Here is a tiny trained network, its code and every weight. The questions are about switching its units off for an input and a class, where a switched-off unit gives its printed mean instead of its output.

import numpy as np


def w(rows, s, z=0):
    codes = np.array(rows[::2]) - 128.0
    scale = np.full(codes.shape[1], s)
    scale[-1] = z or s
    return codes * scale


def f(y):
    return np.maximum(y, 0)


def log_softmax(a):
    a = a - a.max(-1, keepdims=True)
    return a - np.log(np.exp(a).sum(-1, keepdims=True))


def net(x, mask):
    res = np.array(x, float).reshape(1, 2) / 4 @ E
    y = f(res @ A[0][:, :-1].T + A[0][:, -1])
    res = res + np.where(mask, y, B[0][:, -1]) @ B[0][:, :-1]
    return log_softmax(res[-1] @ U[:, :-1].T + U[:, -1])


A, B = {}, {}
E = w([
[88,229,61,134,206],'x0',
[45,106,88,248,102],'x1',
],0.013)
A[0] = w([
[192,183,154,64,206,210],'n1',
[64,228,60,153,137,131],'n2',
[87,50,131,192,117,142],'n3',
[210,30,154,114,113,253],'n4',
[144,94,97,203,80,148],'n5',
[5,188,54,214,183,212],'n6',
[132,64,167,154,16,142],'n7',
],0.014,0.0052)
B[0] = w([
[173,206,89,157,177,226],'n1',
[102,55,182,184,150,210],'n2',
[77,114,157,196,129,190],'n3',
[121,142,142,70,72,223],'n4',
[119,125,137,206,128,181],'n5',
[218,98,161,248,182,253],'n6',
[112,85,185,118,74,212],'n7',
],0.014,0.022)
U = w([
[169,252,94,110,168,250],'0',
[165,70,148,208,182,195],'1',
[76,64,77,105,153,26],'2',
[63,41,161,114,72,120],'3',
[177,141,142,19,87,119],'4',
[145,110,106,122,142,3],'5',
],0.014,0.0046)

Each question gives the input, the list of numbers given to net, and the class t.
The units are the neurons (one row each of A and B). Each row of codes is followed by its name. A weight is (code - 128) times the scale printed after its matrix; where a second scale follows, it is the last column's (A, B and U).
mask holds one flag per neuron, in row order. A switched-off neuron (its flag False) gives its mean, the last column of its row in B, instead of its output. The means were averaged over made-up inputs and are rounded, as every weight is.
A unit's drop is (log p(t) with every unit on - log p(t) with that unit switched off) / (log p(t) with every unit on - log p(t) with every unit switched off).
The circuit of an input: a set's keep is (log p(t) with only the set's units on - log p(t) with every unit switched off) / (log p(t) with every unit on - log p(t) with every unit switched off). Starting from all 7 units, units are removed one at a time, each time the one whose removal leaves the highest keep (on an exact tie, the one counted first), for as long as the keep stays at least 0.8.
circuit, biggest first: the units of the circuit, biggest drop first
unit that matters most: the unit with the biggest drop
top k neurons: the k neurons with the biggest drops, biggest first
drop when u is switched off: that unit's drop, to one decimal
input [-5,7], class 3: circuit, biggest first -> n7, n1
input [0,-1], class 0: circuit, biggest first -> n6, n2
input [-4,-1], class 3: unit that matters most -> n1
input [-2,-1], class 4: top 2 neurons -> n6, n2
input [-2,-5], class 0: top 2 neurons -> n1, n7
input [-8,-3], class 3: top 2 neurons -> n7, n1
input [1,-1], class 0: top 2 neurons -> n6, n2
input [-2,-8], class 0: drop when n1 is switched off -> 0.4
input [-4,5], class 3: drop when n1 is switched off -> 0.2
input [-2,-4], class 4: drop when n6 is switched off -> 0.2
